The symbols move the units like this.
sb: ω>mq, π>nf, ρ>zj, δ>cm, ξ>jb, γ>fs
bc: ω>fj, π>lc, ρ>qm, δ>rz, ξ>sn, γ>fp
jc: ω>gh, π>hp, ρ>sn, δ>lc, ξ>lh, γ>hf
tm: ω>zj, π>fs, ρ>rl, δ>sq, ξ>pf, γ>cz
bl: ω>hg, π>sg, ρ>hp, δ>rh, ξ>gn, γ>gd
zj: ω>cm, π>sb, ρ>sq, δ>mb, ξ>fs, γ>tm
rt: ω>bs, π>qz, ρ>cn, δ>rc, ξ>qr, γ>bg
sd: ω>gm, π>tc, ρ>bm, δ>ct, ξ>fj, γ>rz
ls: ω>sm, π>sf, ρ>gl, δ>hr, ξ>ct, γ>hl
sg: ω>fz, π>sl, ρ>bl, δ>hg, ξ>hd, γ>gn
hs: ω>sj, π>tr, ρ>gm, δ>jj, ξ>dg, γ>tc
sz: ω>dl, π>qt, ρ>jl, δ>dg, ξ>rh, γ>gh
rr: ω>gd, π>hr, ρ>tj, δ>lh, ξ>gl, γ>zp
rz: ω>sd, π>fj, ρ>mr, δ>bm, ξ>bc, γ>qm
dz: ω>bz, π>ll, ρ>fz, δ>pf, ξ>dr, γ>sl
fz: ω>pf, π>dz, ρ>hg, δ>cz, ξ>sl, γ>sg
fj: ω>tc, π>jl, ρ>rz, δ>sd, ξ>lc, γ>bc
pf: ω>fs, π>bz, ρ>cz, δ>tm, ξ>dz, γ>fz
pp: ω>hl, π>bm, ρ>rm, δ>fq, ξ>mr, γ>mg
zp: ω>rr, π>gl, ρ>gj, δ>tj, ξ>fq, γ>pm
ff: ω>bg, π>tz, ρ>gf, δ>zf, ξ>hh, γ>sj
pc: ω>rm, π>mg, ρ>mn, δ>tt, ξ>cm, γ>mb
jq: ω>dr, π>zf, ρ>hd, δ>sl, ξ>gf, γ>qh
nf: ω>qm, π>fp, ρ>sb, δ>mq, ξ>sr, γ>jb
tr: ω>hh, π>bn, ρ>hs, δ>sj, ξ>dl, γ>dg
tt: ω>pm, π>rm, ρ>qr, δ>qz, ξ>pc, γ>mn
ll: ω>dd, π>rc, ρ>dz, δ>bz, ξ>cn, γ>dr
cm: ω>mg, π>mq, ρ>mb, δ>pc, ξ>sb, γ>zj
bz: ω>jb, π>dd, ρ>pf, δ>fs, ξ>ll, γ>dz
gf: ω>zf, π>ff, ρ>qh, δ>jq, ξ>sj, γ>jj
rh: ω>qt, π>hg, ρ>gh, δ>sz, ξ>bl, γ>hp
zf: ω>cn, π>bg, ρ>jq, δ>dr, ξ>ff, γ>gf
jb: ω>nf, π>sr, ρ>fs, δ>sb, ξ>dd, γ>bz
dr: ω>ll, π>cn, ρ>sl, δ>dz, ξ>zf, γ>jq
mr: ω>bm, π>rz, ρ>mg, δ>pp, ξ>qm, γ>mq
qh: ω>jq, π>gf, ρ>sm, δ>hd, ξ>jj, γ>sf
sj: ω>ff, π>hh, ρ>jj, δ>gf, ξ>tr, γ>hs
mq: ω>mr, π>qm, ρ>cm, δ>mg, ξ>nf, γ>sb
mb: ω>pc, π>cm, ρ>qc, δ>mn, ξ>zj, γ>sq
mn: ω>tt, π>pc, ρ>tz, δ>qr, ξ>mb, γ>qc
cz: ω>tm, π>pf, ρ>qt, δ>rl, ξ>fz, γ>hg
rl: ω>sq, π>tm, ρ>dl, δ>bn, ξ>cz, γ>qt
lc: ω>jl, π>gh, ρ>bc, δ>fj, ξ>jc, γ>sn
hj: ω>hz, π>jg, ρ>dd, δ>sr, ξ>bs, γ>rc
dg: ω>tr, π>dl, ρ>tc, δ>hs, ξ>sz, γ>jl
dd: ω>sr, π>hj, ρ>bz, δ>jb, ξ>rc, γ>ll
ct: ω>sf, π>gm, ρ>hl, δ>ls, ξ>sd, γ>bm
jj: ω>gf, π>sj, ρ>sf, δ>qh, ξ>hs, γ>gm
bs: ω>jg, π>gj, ρ>rc, δ>hj, ξ>qz, γ>rt
cn: ω>rc, π>rt, ρ>dr, δ>ll, ξ>bg, γ>zf
fs: ω>sb, π>jb, ρ>tm, δ>zj, ξ>bz, γ>pf
rm: ω>fq, π>pp, ρ>tt, δ>pm, ξ>mg, γ>pc
qc: ω>mn, π>mb, ρ>hh, δ>tz, ξ>sq, γ>bn
gl: ω>hr, π>ls, ρ>zp, δ>rr, ξ>hl, γ>fq
sr: ω>fp, π>hz, ρ>jb, δ>nf, ξ>hj, γ>dd
qm: ω>rz, π>bc, ρ>mq, δ>mr, ξ>fp, γ>nf
fq: ω>gl, π>hl, ρ>pm, δ>zp, ξ>pp, γ>rm
hd: ω>sl, π>jq, ρ>gn, δ>sg, ξ>qh, γ>sm
hp: ω>rh, π>bl, ρ>jc, δ>gh, ξ>gd, γ>lh
bg: ω>rt, π>qr, ρ>zf, δ>cn, ξ>tz, γ>ff
gm: ω>jj, π>hs, ρ>ct, δ>sf, ξ>tc, γ>sd
hr: ω>gn, π>sm, ρ>rr, δ>gd, ξ>ls, γ>gl
rc: ω>hj, π>bs, ρ>ll, δ>dd, ξ>rt, γ>cn
tj: ω>lh, π>rr, ρ>jg, δ>hf, ξ>zp, γ>gj
dl: ω>bn, π>rl, ρ>dg, δ>tr, ξ>qt, γ>sz
sq: ω>mb, π>zj, ρ>bn, δ>qc, ξ>tm, γ>rl
tc: ω>hs, π>dg, ρ>sd, δ>gm, ξ>jl, γ>fj
mg: ω>pp, π>mr, ρ>pc, δ>rm, ξ>mq, γ>cm
bn: ω>qc, π>sq, ρ>tr, δ>hh, ξ>rl, γ>dl
jg: ω>hf, π>tj, ρ>hj, δ>hz, ξ>gj, γ>bs
gh: ω>sz, π>rh, ρ>lc, δ>jl, ξ>hp, γ>jc
bm: ω>ct, π>sd, ρ>pp, δ>hl, ξ>rz, γ>mr
gd: ω>bl, π>gn, ρ>lh, δ>hp, ξ>hr, γ>rr
hl: ω>ls, π>ct, ρ>fq, δ>gl, ξ>bm, γ>pp
hz: ω>sn, π>hf, ρ>sr, δ>fp, ξ>jg, γ>hj
sf: ω>qh, π>jj, ρ>ls, δ>sm, ξ>gm, γ>ct
tz: ω>qr, π>mn, ρ>ff, δ>bg, ξ>qc, γ>hh
hf: ω>jc, π>lh, ρ>hz, δ>sn, ξ>tj, γ>jg
qz: ω>gj, π>pm, ρ>rt, δ>bs, ξ>tt, γ>qr
fp: ω>bc, π>sn, ρ>nf, δ>qm, ξ>hz, γ>sr
qt: ω>rl, π>cz, ρ>sz, δ>dl, ξ>hg, γ>rh
gn: ω>sg, π>hd, ρ>gd, δ>bl, ξ>sm, γ>hr
qr: ω>qz, π>tt, ρ>bg, δ>rt, ξ>mn, γ>tz
sm: ω>hd, π>qh, ρ>hr, δ>gn, ξ>sf, γ>ls
hg: ω>cz, π>fz, ρ>rh, δ>qt, ξ>sg, γ>bl
hh: ω>tz, π>qc, ρ>sj, δ>ff, ξ>bn, γ>tr
gj: ω>tj, π>zp, ρ>bs, δ>jg, ξ>pm, γ>qz
jl: ω>dg, π>sz, ρ>fj, δ>tc, ξ>gh, γ>lc
lh: ω>hp, π>gd, ρ>hf, δ>jc, ξ>rr, γ>tj
pm: ω>zp, π>fq, ρ>qz, δ>gj, ξ>rm, γ>tt
sn: ω>lc, π>jc, ρ>fp, δ>bc, ξ>hf, γ>hz
sl: ω>dz, π>dr, ρ>sg, δ>fz, ξ>jq, γ>hd

The rows follow the links: the fewer symbols apart two units are, the more alike their rows tend to be.

Each row is also shifted at random along 4 hidden directions that mean nothing.

Some units, each with a row of numbers:
qt
[-13, 3, 21, -11, 1, -34, -9, 10, -4, -2, 3, 5, 3, 11, -9, 6, -17, 0, 8, 25, -11, 16, -10, -18, -24, 13, -3, 4, 18, 12, 6, -21, -2, 20, -2, 9, -9, 15, 30, 19, 25, 15, -21, -28, 6, -11, -11, 0, 2, -3, -1, 36, 26, -25, 12]
hz
[12, 27, 18, 13, 1, -44, 19, -16, 11, -1, 17, 15, -18, -6, 11, -4, 7, 7, -14, -5, -14, 15, 24, -15, 4, -16, -13, 8, -17, 13, -6, -5, 9, -23, 3, -15, -38, 19, -7, -25, 14, -19, -10, 11, -23, 13, 34, -31, 11, 3, -13, 0, -15, -9, 22]
gd
[-11, -8, -5, -7, -3, -11, -34, 9, -6, 6, 2, 2, 4, -7, 0, 7, -5, 12, -14, 15, 23, -1, -4, -7, 7, 13, -11, 4, 5, 5, -10, -11, -6, -19, -10, -2, 2, 8, -5, -8, 8, -6, -13, 16, 24, -14, 10, 4, -17, 14, 1, 5, -13, 4, -16]
sj
[-21, -28, 0, -6, -6, 12, -18, 3, -1, -28, -6, -7, 20, 18, -17, -16, -3, -16, 18, -2, 4, -1, -4, -14, -20, 6, 13, 7, 16, -6, 6, -9, -14, 29, -21, 6, 33, 7, 20, -1, -6, -2, 2, 5, 27, -7, -25, 0, 3, -11, 9, 4, 18, 3, -8]
hf
[27, -3, -9, 0, -11, 22, -1, -8, -12, -4, -28, -9, -2, -5, 20, 1, 13, -7, -2, -8, 13, 0, -4, 10, 12, -17, -2, 14, -3, -1, -23, 6, 26, -19, -3, -1, 8, -18, -13, 6, 3, -3, 13, 31, -9, -17, -20, 5, -4, -26, -9, -19, -8, 11, -3]
hp
[-10, -11, -3, -7, 7, -21, -34, 6, -11, -7, -8, 22, 8, 0, 1, 1, -1, 14, -4, -2, -6, 19, 18, -13, 15, 21, -10, 14, -20, -7, -15, -5, -18, -25, -10, -4, 16, -9, -8, -33, 9, -8, 9, 22, 29, -3, 5, -5, -11, 29, 6, -3, -42, 14, -14]
sm
[-6, 3, 15, -13, 4, -39, -18, 5, -10, 10, 2, 23, 6, 8, -1, 13, -9, 9, -8, 12, -16, 20, 8, -13, 8, 16, -20, 11, -23, 10, -16, -17, -9, -26, 12, -1, 7, 7, 9, -11, 21, -6, -11, -12, 14, -1, 7, -1, -6, 24, 9, 20, -23, -3, -2]
lc
[2, -26, -9, -11, -7, -12, -35, 6, 8, 5, -6, -20, -10, -10, 15, 9, -5, 17, -9, 23, 51, -7, -17, -10, -11, 7, -2, -5, 40, 9, -10, -18, 8, -12, -27, 2, -12, 21, 0, 7, 12, 5, -31, 34, 23, -26, -8, 5, -15, -6, -12, 17, 19, -9, -10]
tj
[26, -20, -11, -3, 2, 9, -2, -15, -1, 13, -42, 9, -19, -10, 27, 39, 9, 11, 6, -7, 11, 14, -13, 10, 3, -7, 1, 10, -2, -7, -21, -4, 19, -34, 12, 3, 0, -16, -6, 23, 15, 21, -1, 30, -11, -14, -33, 14, -1, -21, -18, 4, -13, 0, 18]
dg
[-2, -3, 15, -7, -21, 3, -10, 4, -12, -5, 8, -15, 23, 19, -10, -13, -6, -21, -6, 16, 14, -16, -13, -7, -4, -6, -14, 8, -2, 21, -17, -13, 10, 1, 5, 3, 31, 19, 14, 6, 3, -24, -14, -15, 13, -15, -7, 9, -6, -6, 20, 8, 19, 2, -24]
gj
[7, 25, 2, 23, 2, 4, 15, -18, -3, -4, 3, 22, -5, -16, 3, 3, 19, -1, -9, -19, -17, 2, 17, 3, 16, -15, -6, 13, -26, -3, -2, 13, 6, -19, 14, -11, -12, -11, -23, -16, 0, -11, 19, 13, -22, 16, 22, -14, 3, -2, -8, -23, -32, 10, 10]
mr
[21, -18, -7, 4, 0, 7, 6, -23, 7, 10, -26, 12, -16, -12, 18, 35, 14, 7, 2, -13, 11, 5, -8, 8, 2, -13, 0, 9, -9, -5, -16, -3, 13, -36, 14, -2, 0, -5, -8, 11, 7, 8, -3, 29, -13, 0, -17, 5, 3, -17, -14, -1, -16, 3, 20]
sz
[-3, 12, 27, -15, -6, -48, -6, 8, -4, 19, 13, 6, 2, 11, -3, 15, -19, 3, -11, 34, -2, 8, -15, -14, -9, 7, -22, 2, 2, 28, -11, -26, 6, -12, 17, 6, -11, 29, 25, 18, 29, -1, -39, -35, 2, -12, 7, 5, -5, 9, 5, 41, 18, -24, 5]
hr
[-9, -5, 0, -8, -5, -28, -33, 10, 0, 1, 11, -5, 1, -5, 3, -4, -8, 13, -17, 21, 27, -1, 1, -16, 2, 11, -12, 1, 13, 12, -7, -16, -3, -15, -19, -3, -9, 21, -2, -16, 10, -12, -22, 18, 26, -14, 19, -5, -14, 15, -2, 10, -3, -3, -14]
hg
[-11, 22, 16, -3, -5, -2, -4, 14, -24, -7, 1, 5, 19, 12, -13, -9, -11, -16, 5, 17, -23, 7, -7, -4, -5, 5, -6, 12, 2, 9, 3, -5, 4, 23, 4, 7, 8, -8, 17, 17, 16, 7, 7, -33, 0, -13, -7, 7, -3, -6, 7, 9, 11, -7, -5]
gl
[14, 38, 6, -5, 14, -45, -11, 14, -21, 4, -13, 18, -14, -8, 24, -3, -8, 19, -5, 17, -29, 43, 18, -9, 18, 10, -14, 16, -3, 5, -10, -3, 14, -10, -14, -2, -39, -26, -7, -10, 37, 19, 15, 4, -10, -16, 9, -11, -4, 10, -20, 6, -27, -12, 13]
dd
[14, 26, 6, 23, 2, 11, 28, 2, 2, -16, 18, -21, 1, 1, 4, -46, 11, -11, 3, -11, -12, -19, 17, 5, 5, -10, 6, -10, 5, 8, 7, 27, 6, 37, -11, -6, -10, -6, -22, -19, -14, -14, 29, -14, -23, 13, 12, -11, 11, 6, 12, -20, 19, 5, -21]
rl
[-30, -17, -4, -11, -2, 3, -9, 4, 10, -20, 14, -8, 15, 14, -25, -19, -10, -11, 7, -4, 2, -1, 5, -14, -16, 5, 13, -4, 12, -12, 22, -8, -23, 26, -21, -1, 14, 14, 22, -10, -18, -9, -8, 3, 26, 7, 5, -12, 6, -3, 4, -2, 10, 1, 5]
zf
[-25, -14, -11, -13, 12, 7, 0, 2, 8, -6, 3, 13, 9, 10, -21, 1, -7, -1, 11, -20, -25, 14, 13, -2, 0, 12, 15, -3, -16, -26, 21, -1, -30, 9, -1, -1, 16, -10, 18, -13, -20, 4, 7, -4, 18, 20, 3, -8, 9, 9, 3, -8, -21, 8, 17]
gn
[-6, -5, 11, -12, -4, -18, -18, 4, -12, 5, -2, 13, 13, 11, -5, 10, -6, 0, -5, 8, -5, 8, -2, -7, 6, 11, -16, 10, -21, 8, -19, -14, -6, -23, 13, 1, 22, 7, 9, -6, 13, -10, -9, -8, 16, -5, -2, 6, -8, 16, 14, 14, -15, 4, -11]
bc
[23, 14, -11, 2, -12, 28, -3, 1, -23, -6, -24, -12, 5, -6, 18, -9, 11, -13, -6, -3, 9, -2, -3, 13, 20, -16, -6, 16, -1, 1, -20, 11, 30, -11, -6, -1, 6, -30, -19, 6, 4, -2, 23, 25, -11, -23, -13, 7, -9, -25, -6, -25, -10, 15, -12]
rm
[4, -23, 0, 20, 4, -5, 4, -29, 21, -15, 0, 13, -12, -9, 5, 4, 22, 7, 1, -28, 9, -3, 17, -10, -5, -10, 6, 5, -9, -6, -3, 3, -9, -19, -5, -13, 2, 16, -18, -29, -8, -16, 3, 39, -1, 20, 5, -19, 10, 2, -6, -10, -18, 9, 7]
sd
[-4, 47, -17, 4, -8, 39, -22, 24, -41, 24, -6, 4, 10, -33, -3, 14, -4, 1, -25, 30, 8, -11, -22, 28, 31, 4, -15, 6, 8, 1, 3, 15, 21, -10, 11, 8, -16, -40, -26, 36, 12, 21, 16, -14, -7, -29, 19, 29, -34, -5, -10, -21, -18, 7, -20]
sg
[-8, -17, 6, -11, 2, 6, -15, 5, -11, 13, -23, 12, 5, 5, -6, 37, -11, -1, 17, 18, 0, 9, -31, 5, -19, 15, 2, 4, 13, 1, -2, -15, 1, 5, 17, 17, 17, -5, 24, 46, 21, 34, -14, -25, 5, -18, -40, 28, -6, -12, 1, 32, 17, -15, 8]
dr
[-24, 16, -10, -11, 7, 21, 11, 9, -4, 6, 8, 14, 13, 3, -25, 0, -11, -8, 1, -10, -32, 8, 8, 13, 12, 4, 6, -4, -22, -22, 25, 9, -18, 11, 13, 2, 5, -22, 12, 3, -19, 8, 14, -26, 2, 17, 17, 0, 2, 8, 2, -19, -22, 7, 15]
qz
[3, 19, -7, 32, 21, 23, 14, -7, -2, 18, -10, 27, -21, -37, 3, 35, 13, 19, 4, -5, -12, -5, -11, 23, 1, 7, 10, -9, 7, -10, 20, 24, 1, 4, 24, 5, -27, -26, -28, 28, 6, 40, 22, -15, -34, 12, 1, 16, -4, 2, -15, -3, -7, -7, 13]
jl
[-10, 11, 2, -5, -18, -4, -22, 10, -13, -2, 20, -8, 20, 1, -10, -18, -5, -7, -24, 16, 21, -17, 2, -6, 15, -1, -19, 6, -6, 16, -11, -6, 2, -14, -7, -5, 11, 14, -6, -17, -2, -31, -11, 4, 21, -11, 27, -1, -18, 12, 13, -10, -7, 10, -31]
qr
[18, 4, 3, 8, 2, 8, 32, 2, 12, -1, 12, -27, -8, 8, 8, -24, 4, -7, 7, -7, -2, -17, 3, 9, -3, -9, 8, -19, 9, 6, 4, 16, 7, 29, -1, 1, -8, 3, -7, -1, -14, -5, 9, -17, -20, 10, -3, -1, 14, 0, 10, -3, 30, -3, -10]
bl
[-4, 10, 15, -10, 0, -20, -12, 6, -19, 8, -3, 22, 14, 9, -5, 11, -8, -1, -5, 12, -21, 17, 3, -4, 11, 12, -18, 15, -28, 8, -17, -10, -4, -20, 19, 2, 16, -5, 7, -2, 20, -4, 0, -20, 7, -5, -1, 8, -7, 18, 13, 12, -21, 2, -7]
bg
[5, 3, -12, -14, 9, 28, 31, 4, 6, 32, -4, 1, -7, 2, -5, 27, -8, 1, 6, -5, -17, 0, -15, 31, 8, -1, 7, -21, -16, -16, 13, 10, -3, -1, 36, 8, 1, -21, 12, 31, -17, 24, 0, -38, -17, 15, -5, 21, 4, 0, 2, 0, 0, -2, 19]
rc
[16, 9, 0, 16, 20, 8, 25, 0, 2, -2, -7, 4, -11, -2, 12, -11, 10, 6, 17, -16, -29, 4, 14, 12, 4, 5, 13, -8, -6, -7, 5, 25, -3, 23, 5, 2, -7, -26, -18, -8, -5, 15, 36, -16, -24, 16, -12, 2, 11, 12, 5, -8, -1, 2, -3]
gf
[-22, -20, -2, -7, -3, 12, -17, 5, -1, -17, -4, -4, 16, 10, -19, -4, -7, -10, 16, 4, 3, 0, -10, -9, -20, 10, 13, 2, 20, -7, 13, -9, -12, 27, -13, 8, 21, 3, 22, 13, -2, 10, -3, -4, 21, -8, -21, 4, 1, -12, 3, 9, 18, -2, 0]
tm
[-14, -70, -11, -27, 19, -20, 0, -14, 41, -11, -11, 7, -8, 29, -2, 10, -4, 13, 28, -37, -8, 23, 19, -17, -18, 14, 24, -12, -18, -30, 5, -18, -44, -7, -9, -3, 31, 17, 30, -35, -24, -3, -13, 26, 34, 31, -25, -17, 25, 19, 7, 13, -16, 6, 25]

Where do the symbols, taken in turn from left to right, take each start?
Answers are names.
[8, -26, -3, -17, 8, -5, 27, -3, 25, 4, 3, -13, -6, 24, 3, -5, -4, 0, 13, -20, -10, 4, 10, 2, -4, -1, 12, -19, -15, -10, 2, 0, -15, 5, 6, -2, 11, 8, 17, -15, -23, -6, -5, -7, 1, 22, -10, -7, 18, 10, 12, 3, 6, 2, 10]
δ δ => bz
[11, 10, -11, -5, -6, 43, 37, 4, 3, 15, 9, -24, 5, 10, -6, -8, -2, -18, 0, -10, -4, -24, -10, 30, 10, -14, 7, -19, -12, -6, 8, 20, 7, 14, 22, 5, 12, -14, 0, 18, -32, -2, 9, -31, -18, 11, 0, 15, 4, -8, 13, -18, 15, 7, -8]
γ ξ ξ ω => bg
[5, 33, 8, -6, -9, -41, -17, 19, -8, 2, 19, -18, -6, -7, 12, -25, -13, 8, -24, 35, 17, 4, 5, -17, 5, -1, -18, 2, 28, 25, -4, -11, 19, 0, -28, -4, -43, 15, -5, -9, 22, -8, -18, 6, 2, -23, 33, -14, -11, 4, -12, 7, 13, -15, -8]
ω γ π ω => rh
[-27, -10, -9, -15, 0, 5, 1, 6, 14, 6, 14, -2, 3, 3, -24, 9, -15, -2, 1, 5, 5, -4, -10, 0, -13, 5, 10, -15, 10, -12, 27, -11, -17, 12, 1, 3, -2, 12, 24, 14, -17, 7, -22, -15, 15, 8, 11, -1, 2, -3, -3, 6, 10, -9, 19]
δ ξ ρ => gf
[0, -15, -8, -17, -3, 14, 25, 0, 23, 13, 12, -21, 0, 15, -9, 1, -8, -6, 2, -9, 5, -13, -6, 12, -3, -8, 9, -22, -6, -7, 11, 0, -7, 6, 12, 2, 8, 11, 18, 7, -28, -7, -16, -17, -1, 15, 1, 3, 10, -1, 8, 0, 16, 0, 8]
ξ δ ξ ρ => hh
[24, -14, -9, 5, -22, 30, 6, -18, 3, -3, -14, -21, -1, -3, 15, 2, 16, -14, -7, -10, 36, -20, -11, 10, 4, -29, -1, 8, 2, 6, -21, 1, 28, -23, 0, -4, 13, 5, -10, 7, -9, -17, -4, 35, -8, -13, -13, 4, -2, -34, -5, -17, 6, 12, -6]
π π => ct
[-4, -24, 5, -9, -7, 20, -17, 2, -17, -6, -21, 3, 20, 16, -9, 11, -2, -15, 14, 3, 1, -1, -18, 1, -8, 6, -1, 12, -2, 0, -15, -7, -1, 3, 9, 9, 45, -6, 15, 19, 7, 4, 3, -9, 15, -15, -39, 20, -5, -10, 14, 11, 7, 6, -13]
ω ρ π => jq
[5, 46, 5, 28, -13, 16, 24, -11, -3, 8, 26, 0, -4, -24, -5, -6, 11, -11, -26, 1, 6, -26, 0, 12, 12, -28, -12, 1, -6, 13, 8, 14, 22, -10, 16, -9, -30, 7, -22, 6, -4, -17, 2, -7, -32, 7, 44, -9, -5, -12, -8, -24, -1, 2, 1]
ξ ω ρ => pm
[19, -33, -1, -2, 23, -10, 21, -8, 22, -7, -16, -1, -17, 17, 18, -4, 7, 11, 29, -28, -22, 15, 17, -2, -9, 10, 19, -13, -9, -14, -4, 10, -16, 12, -2, 0, 10, -7, 0, -21, -10, 9, 18, 4, -5, 22, -33, -4, 24, 17, 8, 9, 2, 1, 7]
ξ π ξ => sb
[16, -51, 6, -17, 9, -35, 24, -10, 49, 6, 6, -29, -24, 27, 17, -1, -6, 14, 17, -9, 18, -1, 1, -12, -29, 1, 16, -30, 16, 5, -2, -15, -13, 9, -9, 1, -5, 45, 24, -11, -13, -5, -37, 3, 4, 19, -21, -10, 26, 7, 6, 34, 41, -18, 15]
δ γ ξ δ => tm
[0, -8, -6, 33, 0, 26, 7, -18, 12, -19, 9, -6, -4, -18, -2, -16, 24, -3, 0, -21, 18, -29, 7, 2, -5, -11, 11, -4, 8, -3, 8, 19, -2, 10, -11, -8, 2, 9, -28, -17, -19, -15, 16, 25, -8, 15, 10, -8, 5, -4, 1, -22, 5, 12, -14]
ρ π ω => hz
[-7, 30, 6, -4, -8, 0, -13, 12, -30, 10, 7, 17, 21, 0, -11, 1, -6, -7, -19, 13, -16, 2, 2, 5, 26, 7, -23, 14, -29, 9, -12, 1, 1, -20, 19, 0, 13, -13, -5, -3, 11, -12, 9, -21, 5, -7, 19, 10, -18, 17, 14, -9, -29, 12, -20]
ω ξ ω ω => zf
[18, -9, 3, 8, -8, -6, 10, -24, 11, -8, -5, -1, -8, -1, 15, -2, 16, -3, -6, -18, 13, -3, 11, -7, 2, -22, -4, 11, -13, 3, -17, -2, 12, -27, -1, -11, 0, 14, -8, -19, -1, -23, -3, 36, -8, 6, 3, -16, 8, -14, -8, -10, -10, 7, 8]
γ ω => qm
[2, 9, -13, 33, -14, 57, 12, -20, -1, -4, 6, -6, 4, -27, -8, -1, 25, -15, -13, -18, 25, -41, -8, 22, 8, -26, 4, 1, -1, -4, 6, 23, 13, -6, 11, -6, 9, -3, -32, 6, -23, -16, 16, 18, -17, 7, 14, 6, -8, -18, -1, -37, -1, 19, -15]
ρ δ π π => pp
[11, 58, -2, 1, -5, -4, -8, 23, -32, 14, -1, -3, -3, -20, 12, -5, -9, 3, -23, 32, -6, 8, -5, 10, 23, -2, -17, 9, 12, 15, -2, 7, 32, -2, -4, 3, -42, -27, -16, 20, 26, 15, 10, -12, -19, -29, 23, 8, -20, -6, -17, -9, -5, -9, -4]
π ξ ξ => ct
[-1, -6, 20, -11, -11, -22, -11, 4, -9, -4, 5, -2, 16, 20, -4, -5, -9, -12, 1, 15, -2, 3, -5, -14, -9, 3, -12, 10, -3, 18, -16, -18, 2, 0, 4, 4, 20, 19, 20, 1, 15, -13, -15, -16, 12, -11, -10, 3, 0, 1, 16, 21, 14, -7, -10]
π ξ ω => bn
[-28, 15, 1, -11, 1, -11, 3, 11, 7, 1, 27, 1, 6, 5, -26, -7, -19, -5, -4, 11, -12, 5, 2, -8, -8, 4, 3, -8, 6, -5, 31, -9, -16, 20, -3, 0, -16, 12, 26, 4, -9, 2, -16, -25, 8, 10, 27, -13, 3, 4, -4, 4, 7, -12, 18]
ω ω ω ω => gj
[-8, -10, -12, -6, -3, 2, -36, 10, -7, 7, -7, 0, 2, -13, 2, 11, -3, 14, -12, 17, 28, -4, -11, -2, 6, 12, -6, 2, 14, 1, -8, -7, -1, -18, -11, 3, 1, 0, -9, 2, 8, 5, -10, 19, 22, -18, 3, 12, -20, 7, -3, 3, -11, 4, -16]
γ ω γ ω => ls
